Facts:
[gane,vadrafo,skedrum,skunonu,dilek,riflan,naplik,gusago,nafleles,kapla,tuma,vetri,guzu,grodon,fetre,dalor,trefle,sema,trubo,stana,trazar,skevam,vonoba,flodrun,godu,ploni,keplos,domak,gapim,trosa,drasal,fudeter,rezum,trapodom,lomin,nugedom,brepal,zado,niklado,trastam,dozas,druka,roko,klopan,dotrel,godum,zotas,plivorar,vostan,floklol,fene,skizo,foplo,brosel,grubras,vigrer,fekabrur,brumur,mupleplo,brivil,vugral,klegul,skemam,labruk,fotafon,gropok,gonam,plofo,bobar,klokas,gestek,skosar,verur,klubrok,fina,peflur,flodro,kurur,skivon,skiplok,brogim,pletrul,pivir,flofler,kleflir,fluru,plevis,vubron,nobri,drebri,neklevul,vusus,skegrek,trenes,gulal,kanir,plipo,stustak,klupin,mafar,stulam,skabas,gunopel,klotem,filaplom,renis,postim,birar,testel,dugok,kinirom,plaplom,drenes] κ a
[pezu,liluk,navi,floflo,badar,dedriba,zamam,zenes,bunam,sabro,kugror,dobra,basotu,griba,pletrumam,brabrik,kudostor,rustifes,ragrar,tugra,drastus,briflu,ruklon,nibo,traske,drivon,fliklo,feger,tatror,ploklok,gribrubu,stipla,kepogan,bilim,brepla,dudre,poplen,bitri,viklas,triban,sapler,grustur,dediskan,drika,skodra,klurik,volal,ribik,lugre,gestil,pliskifis,tremar,luplem,pludra,defitrir,vatrul,gostok,skofleflun,pugrik,silusi,stobrul,plero,skastok,plenok,steni,lekleskik,trenam,fluser,rurak,nolom,zugike,gete,flubruk,kife,ziru,klebiklan,zabem,marus,grobra,pugos,ziplun,vesti,rifa,beske,dribidre,flesko,butrom,vusek,vopli,plasi,gupok,maflun] κ b
ψ 518 <- gane,pezu,vadrafo,badar,bunam,nafleles,basotu,rustifes,tugra,briflu,skevam,vonoba,flodrun,godu,drasal,drivon,roko,tatror,godum,ploklok,stipla,skizo,poplen,foplo,sapler,brumur,volal,brivil,lugre,klegul,skemam,labruk,pliskifis,gonam,defitrir,klokas,skosar,klubrok,pugrik,skivon,plero,brogim,plenok,plevis,vubron,vusus,skegrek,flubruk,kife,gunopel,marus,klotem,rifa,postim,vopli,plasi,kinirom,drenes,maflun
ψ 71 <- liluk,skunonu,dalor,drastus,ruklon,domak,nibo,lomin,feger,trastam,klopan,plivorar,kepogan,grubras,vigrer,ribik,fluru,zugike,stustak,stulam,skabas,grobra,filaplom,vesti,beske,dribidre
ψ 511 <- navi,skedrum,zamam,sabro,kapla,dobra,vetri,brabrik,stana,ploni,traske,nugedom,brepal,zado,dotrel,vostan,dudre,fene,grustur,klurik,mupleplo,vugral,gestil,tremar,bobar,fina,peflur,flodro,kurur,flofler,rurak,nolom,neklevul,ziplun,birar,testel,plaplom
ψ 460 <- floflo,dedriba,dilek,naplik,gusago,tuma,pletrumam,guzu,ragrar,gapim,rezum,niklado,zotas,bilim,brepla,viklas,fotafon,luplem,gropok,pludra,vatrul,skastok,kleflir,steni,lekleskik,fluser,gete,klupin,mafar,klebiklan,zabem,vusek,dugok
ψ 822 <- zenes,kudostor,grodon,trefle,sema,trubo,trazar,keplos,fliklo,bitri,triban,brosel,verur,skofleflun,pletrul,pivir,nobri,drebri,trenes,plipo,butrom,gupok
ψ 665 <- riflan,kugror,griba,fetre,trosa,fudeter,trapodom,dozas,druka,gribrubu,floklol,dediskan,drika,skodra,fekabrur,plofo,gestek,gostok,silusi,stobrul,skiplok,trenam,gulal,kanir,ziru,pugos,renis,flesko
skunonu ρ [klebiklan,trefle,vugral,mafar,foplo]
zenes ρ [grobra,trastam,drasal,trazar,grubras,klurik,mafar]
riflan ρ [dedriba,skastok,kudostor]
kapla ρ [dedriba,vetri,nolom,stustak,trenes,mafar,zado]
brabrik ρ [klebiklan,trosa,tremar,trenes,mafar]
guzu ρ [klokas,grobra,bunam,vubron,skodra,floklol]
ragrar ρ [nibo,fene,sabro,basotu,vadrafo,vetri,vusek,naplik,drivon,silusi,viklas]
tugra ρ [bitri,fotafon,pezu,fekabrur]
sema ρ [skevam,skosar,fliklo]
trubo ρ [ribik,gapim,skedrum]
briflu ρ [stobrul,butrom,dediskan]
stana ρ [griba,gunopel,drastus,klupin,floklol]
godu ρ [nobri,ruklon,floflo,stustak,pletrumam,testel]
ploni ρ [vostan]
traske ρ [gropok,fene,lekleskik]
lomin ρ [bunam,pivir,gusago,navi]
brepal ρ [kanir,vatrul,kurur,flodro,dotrel,fetre]
niklado ρ [nugedom,skegrek,gestil]
dozas ρ [vopli,brivil,rustifes,verur,silusi]
druka ρ [griba,plasi,fene,kurur,dediskan,brogim]
klopan ρ [gane,keplos,fotafon,dediskan]
godum ρ [dugok,fudeter,lekleskik,naplik,fliklo]
kepogan ρ [ribik,klubrok,dedriba,nobri,vostan,volal,vigrer,domak]
brepla ρ [skodra]
dudre ρ [lekleskik,dotrel,mafar,viklas,ploklok,kudostor]
poplen ρ [vadrafo,trosa,renis,gonam]
drika ρ [skizo,keplos,stipla,flodro]
mupleplo ρ [skiplok,nugedom,pezu,tuma,pletrul,sapler]
lugre ρ [nugedom,pletrumam,pivir,viklas]
klegul ρ [fene,vatrul,vonoba,luplem,grodon,plivorar,zotas,zado]
skemam ρ [grobra,gribrubu,lekleskik,vubron]
labruk ρ [ribik,badar,nolom,dilek,kife]
pliskifis ρ [fene,grustur]
defitrir ρ [flubruk,vigrer,skodra,flesko]
plofo ρ [feger,nugedom,klupin,brumur,tatror]
bobar ρ [fina,volal,ziru]
gestek ρ [skiplok,dalor,trapodom,drasal,pletrul,dribidre]
skofleflun ρ [trapodom,vatrul,trastam,vugral,kinirom,steni,pletrumam]
peflur ρ [rurak,brosel]
kleflir ρ [klokas,flubruk,luplem,postim,fluser]
trenam ρ [kanir,liluk,badar,steni,gupok]
neklevul ρ [feger,vugral,vubron,skivon,klotem,foplo]
gete ρ [nafleles,skiplok,dedriba,vusus,floklol]
plipo ρ [trapodom,vonoba,vadrafo,volal,vusek,naplik,pugrik,plero]
stulam ρ [plenok,trenes]
skabas ρ [gane,drastus,vetri,rustifes,plero,kife]
zabem ρ [dobra,gulal,floflo,zugike,gusago,roko]
marus ρ [keplos,brosel,vubron,pletrumam,tremar,pugos]
filaplom ρ [gonam,sapler]
ziplun ρ [griba,trastam,grodon]
vesti ρ [rezum,skiplok,skizo,flofler,flodrun,vopli,zamam,kugror,pezu,triban]
beske ρ [rezum,plasi,nibo,rifa,pludra,klokas,gostok,fotafon,skivon,navi,bilim,domak]
birar ρ [dedriba,trazar,dilek,dediskan,silusi]
plaplom ρ [dobra,fene,trazar,kugror,triban]
drenes ρ [dalor,fene,vusus,fluru,vubron,tuma]
maflun ρ [skevam,postim,drebri,trenes]

Known rows:
plipo: [-2.04 -1.39 -1.02 -1.00 -0.58  0.69  1.55 -1.37  0.92 -1.70  0.43 -0.78
 -1.72  1.77  0.98 -1.20 -1.16  0.01  0.67  0.50 -2.08  2.07  0.61  0.39
  1.47 -0.09]
vadrafo: [ 0.52 -1.78  1.73  0.29 -0.35 -0.64 -0.76  0.91 -0.30  0.17  0.75  0.91
  0.12 -1.75 -0.08 -1.07 -0.70 -1.13  0.67  1.08 -3.19 -0.63  0.75  0.26
 -0.13  0.34]
gostok: [ 0.02  1.64  0.88  0.69  0.22  0.07  0.77  0.36 -0.21  0.36  0.86 -1.52
  0.36 -1.31 -0.56  0.75  0.34  0.75  0.45 -0.16  2.90  1.15  1.34 -0.66
 -0.52  1.08]
kleflir: [-1.24 -0.47 -1.53 -1.46  0.08 -0.06 -0.14 -0.30  1.09 -0.72 -0.70 -0.28
 -1.23  3.34  0.77 -0.84  0.28 -0.99 -0.88  0.16 -2.84 -1.35 -1.09  0.10
  0.29 -1.45]
vugral: [-0.03 -0.90 -1.29 -2.04  0.15  0.19 -1.05  0.46 -0.89  1.62 -1.08  1.63
  0.53  1.26  0.79 -1.49 -0.04 -0.35  0.12 -0.74 -0.14  1.00 -2.17  0.59
 -0.19 -0.57]
grustur: [ 0.49  1.51 -1.33  0.36 -0.15  0.91 -0.45 -1.13 -0.62  1.71 -0.66 -0.57
  0.33 -0.39  0.66  0.89  1.30  0.80 -0.59 -1.13  3.34  0.92 -2.02  0.15
 -0.95  0.44]
badar: [ 1.28  0.92  1.53  2.91 -0.52 -0.24 -0.04 -1.38  0.31  0.79  0.93 -0.24
  0.16 -4.07 -0.70  1.56  0.17  0.51 -0.20  0.32  0.81 -0.38  2.31  0.01
  0.23  1.11]
liluk: [ 0.33  2.94 -0.27  0.78  0.76 -1.16 -0.37 -0.21 -0.61  0.81 -0.70  0.06
  0.57 -1.21 -0.84  1.51  0.66  1.64 -0.49 -0.63  3.78 -2.62  0.46 -0.76
 -0.22 -0.27]
brosel: [ 0.36 -3.25 -1.87 -2.07  0.79 -0.14  3.51  2.18  0.11  1.57 -0.25  4.29
 -0.29  1.62 -1.40 -0.60 -1.18 -2.14  2.26 -3.33 -0.14  3.71  3.74  1.03
  0.59  0.37]
stustak: [-0.45  0.33  0.11 -1.67  0.98 -1.46 -0.99  1.94 -1.17  0.52 -0.97  1.40
  0.54  0.79 -0.45 -0.68 -0.34  0.11  0.31  0.09 -0.18 -2.71 -0.72 -0.49
 -0.13 -1.41]
filaplom: [-0.70 -0.19 -0.65 -1.62  0.74 -0.49 -0.45  1.52  0.75 -3.54 -1.26  0.11
 -0.27  4.60  0.10 -0.30 -0.09  0.05 -0.70  0.97 -1.87 -2.88 -1.35 -0.45
  0.14 -1.64]
flesko: [-0.66  1.48  1.16  1.17  0.16  0.31  1.03 -0.68 -0.43  1.42  1.13 -1.88
 -0.01 -1.88 -0.81  1.01  0.59  0.25  0.14 -0.27  1.23  0.70  0.76 -0.98
 -0.24  0.06]
brabrik: [ 0.10  0.77 -2.22  0.88 -0.45  1.57  0.82 -2.27  1.27 -0.45 -0.83 -1.10
 -0.89  2.68  0.55  1.67  1.60 -0.02 -1.61 -1.12  0.92  0.25 -2.03  0.29
 -0.30 -0.61]
zugike: [ 0.74  2.33  0.29  0.45  0.84 -0.38 -0.42  0.81 -1.09 -0.52 -0.70 -0.01
  1.28 -0.15 -0.97  1.73  0.54  1.78 -0.22 -0.34  3.97 -1.71 -0.62 -0.84
 -0.58 -0.25]
brivil: [ 0.68 -1.17  1.31  0.32 -0.29 -1.21 -1.22  0.97  0.13 -0.33  0.59  1.13
  0.20 -2.05  0.30 -1.19 -1.01 -0.38  0.68  1.13 -1.91 -0.86  1.75  0.48
  0.17  1.02]
gupok: [-0.77  1.24 -0.50  0.90 -0.47  0.48  1.62 -2.01 -0.43  1.37  0.78 -0.89
 -0.49 -2.92  0.20  0.62 -0.27  1.58  1.09 -0.96  3.58  2.52  1.70 -0.02
  0.78  1.56]
plevis: [ 0.47 -1.75  1.01  0.51 -0.47 -0.56 -0.42  0.45  0.91 -1.44  0.53  0.63
 -0.43 -0.41  0.02 -0.72 -0.80 -0.99  0.03  1.30 -3.49 -0.90  1.45  0.41
  0.45  0.25]
plivorar: [-0.45  0.37 -0.07 -1.40  1.04 -1.62 -1.06  2.09 -1.20  0.40 -0.84  1.16
  0.39  0.64 -0.10 -0.89 -0.19  0.00  0.42  0.04 -0.34 -3.27 -0.70 -0.51
 -0.48 -1.14]

Rows:
No name comes twice in this set of rows, the named rows included.
[-0.79 -1.34  0.43 -1.85  0.07  0.69  0.50  1.52  1.18 -4.03  0.35 -1.04
 -0.19  4.28 -0.06 -1.04 -0.89 -0.12 -0.09  1.70 -1.93  1.39  0.02 -0.12
  0.46 -0.24] -> plofo
[-0.22  3.22  0.28  1.09  0.34 -0.90 -0.39 -1.84 -0.81  1.47 -0.67  0.03
  0.68 -2.34 -1.58  1.93  0.15  2.08 -1.03 -0.36  2.88 -1.93  0.44 -1.00
  1.08 -1.75] -> ribik
[ 0.02 -0.73 -1.30 -2.02  0.06  0.16 -1.13  0.02 -0.92  2.01 -1.17  1.76
  0.59  0.72  0.45 -1.35 -0.37 -0.11 -0.02 -0.68  0.28  1.42 -1.61  0.60
  0.35 -0.95] -> testel
[ 1.50  0.06  1.77  2.65 -0.35  0.41  0.16 -0.23 -0.03 -0.35  0.96 -0.47
  0.55 -2.81 -0.64  1.59  0.49  0.20  0.17  0.36  0.56 -0.01  1.03 -0.12
 -0.61  1.22] -> bunam
[ 0.03 -0.31  0.67  3.79 -0.54  0.71  1.55 -1.67  1.66 -0.86  1.49 -2.44
 -2.13 -0.54  0.22  2.25  1.75 -2.19 -0.89  0.22 -3.83 -2.70  0.34 -0.30
 -1.25  0.22] -> maflun
[ 0.05 -1.00  0.52  0.76 -0.76 -0.84 -0.29 -1.37  2.19 -2.08  0.35  0.43
 -1.26 -0.28  0.02 -0.50 -0.98 -0.59 -0.96  1.72 -3.92 -1.28  2.47  0.60
  1.68 -0.35] -> labruk
[-1.58 -1.22 -0.03 -1.40 -0.27  0.16  0.87 -0.73 -1.05  1.14  0.60  0.55
 -0.41 -1.36  0.28 -1.76 -1.65  0.48  1.69 -0.16 -0.37  3.04  0.91  0.26
  1.43  0.12] -> nobri
[ 0.28  2.28 -0.94  0.74  0.44 -0.09  0.24 -0.31  1.27 -3.16 -0.90 -0.98
 -0.18  2.65 -0.29  2.16  0.89  1.45 -1.34  0.18  2.17 -2.80 -0.26 -0.66
 -0.20 -0.50] -> vesti
[ 0.07  2.31 -0.88  0.84  0.39 -0.02  0.44 -0.56  1.14 -2.66 -0.79 -0.96
 -0.26  2.39 -0.49  2.33  0.99  1.25 -1.45  0.20  1.71 -2.89 -0.47 -0.74
 -0.05 -0.87] -> beske
[ 1.56 -0.11  2.00  2.57 -0.35  0.82  0.10  0.20 -0.28 -1.08  1.04 -0.72
  0.79 -2.29 -0.51  1.63  0.49  0.08  0.23  0.79  0.50  0.25  0.41 -0.23
 -0.99  1.37] -> sapler
[-1.85 -0.17  0.05  1.97 -0.37  1.15  2.55 -1.30 -1.56  2.72  1.66 -2.78
 -1.73 -2.09  0.98  0.86  1.41 -1.12  1.81 -1.63 -0.22  0.65 -1.17 -0.75
 -1.83  0.95] -> fliklo
[-2.57 -2.10 -0.17 -0.51 -0.07  0.11  1.61  0.17 -1.54  2.81  1.19 -0.95
 -1.84 -1.01  1.32 -1.75  0.07 -2.09  2.38 -1.15 -3.29  0.38 -0.69 -0.12
 -1.04  0.20] -> drebri
[ 0.95  0.37  0.37  2.99 -0.76  0.55  0.75 -1.56  2.21 -2.96  0.82 -1.62
 -1.03 -0.44 -0.01  2.02  0.69 -0.05 -1.10  1.11 -0.88 -1.20  1.59  0.21
 -0.05  1.09] -> pliskifis
[ 1.56 -1.05  1.38 -0.28  0.03  4.50 -0.54  1.02 -2.55 -2.65 -0.70 -1.13
  3.14  3.28 -0.33  1.68  0.75  1.82 -0.10  0.76  3.26  5.14 -6.95 -0.60
 -1.47 -0.42] -> gestil

Now the same elements, written a new way:
Known rows:
ploklok: [-0.41 -2.59 -2.34  1.48 -2.58  0.97  3.14 -2.30 -2.15 -1.82 -0.75  1.15
 -1.52  1.45]
skunonu: [-2.86 -0.51 -2.57 -4.08 -2.29  0.13  3.38 -2.42  2.42 -1.90 -0.05  1.90
 -0.83 -1.30]
vugral: [-0.89  1.20 -2.55  0.18 -0.76  1.61  3.49 -1.97  0.46 -0.15 -0.11 -1.14
 -0.78  0.26]
gonam: [-1.43 -0.63 -2.23  2.33 -1.17  0.42  2.46 -2.11 -0.80 -1.69 -0.78  2.36
 -1.88  0.21]
stulam: [-2.40 -0.22 -1.60 -3.74 -2.49 -0.86  4.36 -2.09  2.21 -3.08  0.95  2.70
  0.15 -0.45]
sabro: [ 0.04 -0.19 -2.44 -0.26 -2.36  1.75  3.82 -1.98 -0.87 -0.40 -0.22 -2.49
 -0.74  1.46]
kife: [-1.01 -2.97 -2.30  0.91 -2.53  1.95  2.88 -2.16 -2.06 -1.51 -1.07  1.55
 -1.58  1.68]
rifa: [-0.43 -2.67 -2.61  1.43 -2.52  1.34  2.87 -2.33 -2.06 -1.43 -1.14  1.05
 -1.81  1.30]
gunopel: [-1.29 -0.72 -2.44  1.70 -0.95  0.95  2.40 -2.14 -0.83 -1.65 -1.18  2.09
 -1.98  0.20]
kudostor: [-0.65 -2.21 -2.92  1.17 -2.36  1.39  3.28 -2.03 -0.14 -1.90 -0.74 -1.42
 -0.08  2.12]
skodra: [-2.00 -1.65 -2.79  0.85 -3.00  0.94  3.21 -2.09 -1.24 -0.94 -0.96 -0.09
 -0.02  2.36]
fene: [-0.48  1.39 -2.54  0.04 -0.53  1.78  3.72 -1.94  0.30 -0.58 -0.38 -1.11
 -0.84  0.39]
drenes: [-2.74 -2.79 -2.37 -2.66 -1.51 -0.31  2.83 -2.69  2.01 -2.29 -0.63  3.89
 -2.16 -0.33]
lekleskik: [-1.66 -0.80 -2.53  0.80 -2.85  0.55  3.24 -2.40 -2.84 -2.16 -0.61  0.03
  0.07  1.27]
fetre: [-2.00 -0.24 -3.14  1.14 -0.57  1.59  3.54 -2.30 -0.48 -1.26 -1.28  1.44
  0.16  0.91]
renis: [-2.25  0.48 -2.74  1.88 -1.29  0.43  2.91 -2.02 -0.14 -0.86 -0.83  1.09
 -0.06  1.00]
skegrek: [-2.59  1.59 -2.83  4.02 -2.71 -1.71 -0.91 -1.83  1.00  0.89 -1.57 -1.37
 -4.47 -1.36]
tatror: [-0.95 -1.74 -2.97  2.41 -3.20 -0.07  1.41 -2.29 -1.33 -0.27 -1.22 -0.94
 -2.81  0.39]

Rows:
No name comes twice in this set of rows, the named rows included.
[-3.68 -2.48 -2.53 -4.25 -3.45 -0.39  3.09 -2.83  0.17 -2.67 -0.74  1.07
 -0.75  0.88] -> ragrar
[-0.61 -0.29 -3.21 -0.03 -3.31  2.13  2.79 -2.33 -1.49 -0.47 -0.89 -1.98
 -0.87 -0.10] -> zugike
[-3.90 -2.79 -2.85 -4.29 -3.34 -0.28  2.92 -2.89  0.50 -2.35 -0.94  0.69
 -0.94  0.31] -> gete
[-1.21 -1.20 -3.32  1.56 -0.23  1.81  2.89 -2.31  0.93 -1.00 -0.66  0.12
  0.03  0.39] -> keplos
[-0.58 -2.22 -2.70  1.67 -2.97  0.55  2.46 -2.33 -1.93 -0.89 -1.02  0.04
 -2.22  0.77] -> sapler
[-2.17 -1.32 -2.95  0.62 -2.76  1.25  2.48 -2.63 -2.62 -0.94 -0.81 -0.57
 -0.20  0.67] -> pletrumam
[-5.00  1.99  0.28  0.65 -3.30  3.01  0.80  0.22  1.30  0.98  0.43 -0.25
 -0.90  2.79] -> fina
[-2.47 -0.95 -3.12 -4.59 -1.86  0.82  3.62 -2.77  2.55 -2.12 -0.54  1.91
 -0.99 -1.37] -> klopan
[-6.30 -3.52 -1.35 -4.88 -2.11  4.12  2.35 -1.18  4.29 -2.62 -1.09  3.66
 -0.29  2.94] -> trubo
[-1.97 -2.18 -3.20 -4.63 -3.77  0.42  3.44 -2.73  1.38 -1.59 -0.69 -0.36
 -1.25 -0.42] -> vesti
[-0.14 -2.74 -1.39  2.03 -2.83 -0.23  4.02 -1.93 -2.61 -2.76  0.51  2.40
 -0.38  2.23] -> plenok

The same elements again, as new rows of numbers:
Known rows:
lugre: [-2.10 -3.62 -0.45 -0.64 -4.90  0.41  2.41 -0.76  1.55 -3.12  2.79  1.38
 -0.24 -0.69]
nugedom: [-0.08 -1.77  1.03 -2.03 -0.84 -0.32 -1.47  1.00  0.23  1.36  1.79 -0.44
  4.63 -3.94]
pivir: [-0.03 -1.60  0.08  2.38 -0.70 -0.34  1.25 -1.41 -0.50  2.92 -1.83 -1.46
  1.72 -0.59]
lomin: [-1.69 -3.72  3.61  0.71 -1.16 -0.86 -0.22 -0.89  1.81 -1.75  1.26  3.06
 -0.98  1.64]
keplos: [ 0.21 -0.89  0.24  2.93  0.52  0.31  1.23 -1.36 -0.16  2.37 -2.01 -1.77
  1.64 -0.23]
grobra: [ 0.75 -0.69  0.96 -0.58  1.03 -3.97 -0.12 -0.39 -0.81  0.94 -0.92 -0.37
 -3.50 -0.58]
kapla: [-0.48  0.34  2.80  1.25 -1.07  3.67 -3.50  1.12 -3.14 -3.77  0.87  5.09
  0.76 -0.39]
mafar: [ 0.59  0.50 -0.37 -1.24 -0.12  1.05 -3.21 -0.30 -3.64  2.95 -0.56  1.99
 -0.17 -0.55]
plivorar: [ 0.32 -1.12  0.16 -0.75  2.12 -1.95 -1.01 -0.61  0.84  1.29 -2.52  0.75
 -0.03  0.23]
bobar: [-0.97 -0.08  4.20  0.81 -0.82  2.38 -1.36  1.96 -0.02 -3.34  2.71  2.92
  2.17 -0.35]
butrom: [ 0.89  0.15 -0.12  2.18 -0.36  0.04  1.54 -0.19 -0.90  0.85 -2.74 -3.37
 -0.65 -0.51]
kepogan: [-0.66 -2.42  3.40  1.29  0.30  1.62 -1.00 -0.03  1.17 -5.59 -0.44  0.68
 -3.32  2.01]
bilim: [ 0.90  0.98  0.44 -1.78 -0.16  0.36 -0.90  1.09 -0.78  1.11  0.09 -1.98
 -0.91 -0.73]
nafleles: [-0.42  0.44 -2.14  0.27  2.19 -0.37  0.49 -1.02  0.28  0.74 -0.10 -0.32
  0.96 -0.32]
sema: [-1.19 -1.93  2.39  4.03 -2.81  1.72  1.61 -0.89 -0.48 -0.74 -0.64  2.36
  0.23  1.79]
dribidre: [ 0.80 -1.52 -0.20 -1.59  0.80 -2.10 -0.63 -0.27  0.36 -0.03 -2.32 -1.10
 -1.85 -0.74]
godum: [-1.91 -0.05  0.16  0.92 -1.53  0.24  1.98 -0.02  0.59 -1.79  1.66  4.35
 -0.11  1.96]
dobra: [ 1.22  2.20  1.22 -1.59  0.36 -0.51 -0.71  2.72 -1.18 -0.58  0.45 -1.14
  0.98 -3.01]

Rows:
No name comes twice in this set of rows, the named rows included.
[-1.62 -3.05  2.97 -1.12 -3.71  2.48 -0.40  0.32  1.71 -0.75  2.74  1.97
  1.85  0.48] -> niklado
[ 1.11  1.47  1.04 -1.39 -0.16 -0.75 -1.62  1.91 -2.92 -0.10  0.75 -0.44
  0.38 -3.55] -> tremar
[ 0.58  1.67  1.96 -0.08  2.61  0.88 -2.35  1.39 -1.10 -0.21  0.65 -0.35
  2.35 -2.00] -> vostan
[ 0.07 -0.86  0.23  2.64 -0.39 -0.46  1.24 -1.30 -0.87  2.90 -1.74 -1.31
  1.26 -0.30] -> brosel
[-1.36  0.06  4.25  1.23 -1.07  1.75 -0.70  0.50 -0.18 -1.12  3.13  2.49
 -0.90  2.17] -> kleflir
[ 1.03  0.12 -0.59  2.16 -0.80  0.13  1.20 -0.37 -1.75  1.13 -2.87 -2.23
 -1.06 -0.67] -> kudostor
[-1.92  0.27  2.45  2.82  0.08 -0.42  2.32 -0.61  0.18 -3.92  4.52  0.23
 -3.75  1.66] -> defitrir
[-2.60  0.49  1.41  1.60 -2.14 -2.11  2.90 -0.20  0.06 -0.55  3.85  4.49
 -1.23  1.85] -> skemam
[ 0.40  0.45  1.10 -1.06  1.45  1.35 -1.44  0.59  0.32  1.72  0.34 -1.18
  1.40  0.15] -> fotafon
[-0.26  0.72  3.84 -0.44 -2.86  0.96  0.27  3.22 -0.33 -4.02  2.29  2.04
  0.45 -1.04] -> ziplun
[ 0.20 -1.04  1.01  0.27  3.29 -1.83 -1.69 -1.12  0.57  0.92 -1.39 -0.11
 -0.67  0.73] -> vigrer
[-2.01 -1.70  0.63  0.63 -3.49 -0.70  2.73 -0.33  0.00 -2.70  3.64  1.91
 -2.06  0.18] -> marus
[ 1.14  0.91 -0.27 -1.77 -0.78  0.44 -1.90  0.81 -2.79  1.68 -0.21 -0.65
 -1.61 -1.33] -> klebiklan
[-2.31 -2.04  0.09  0.94 -1.78  1.50  0.92 -1.14  0.97 -2.45  2.47  2.87
  0.40  0.92] -> godu

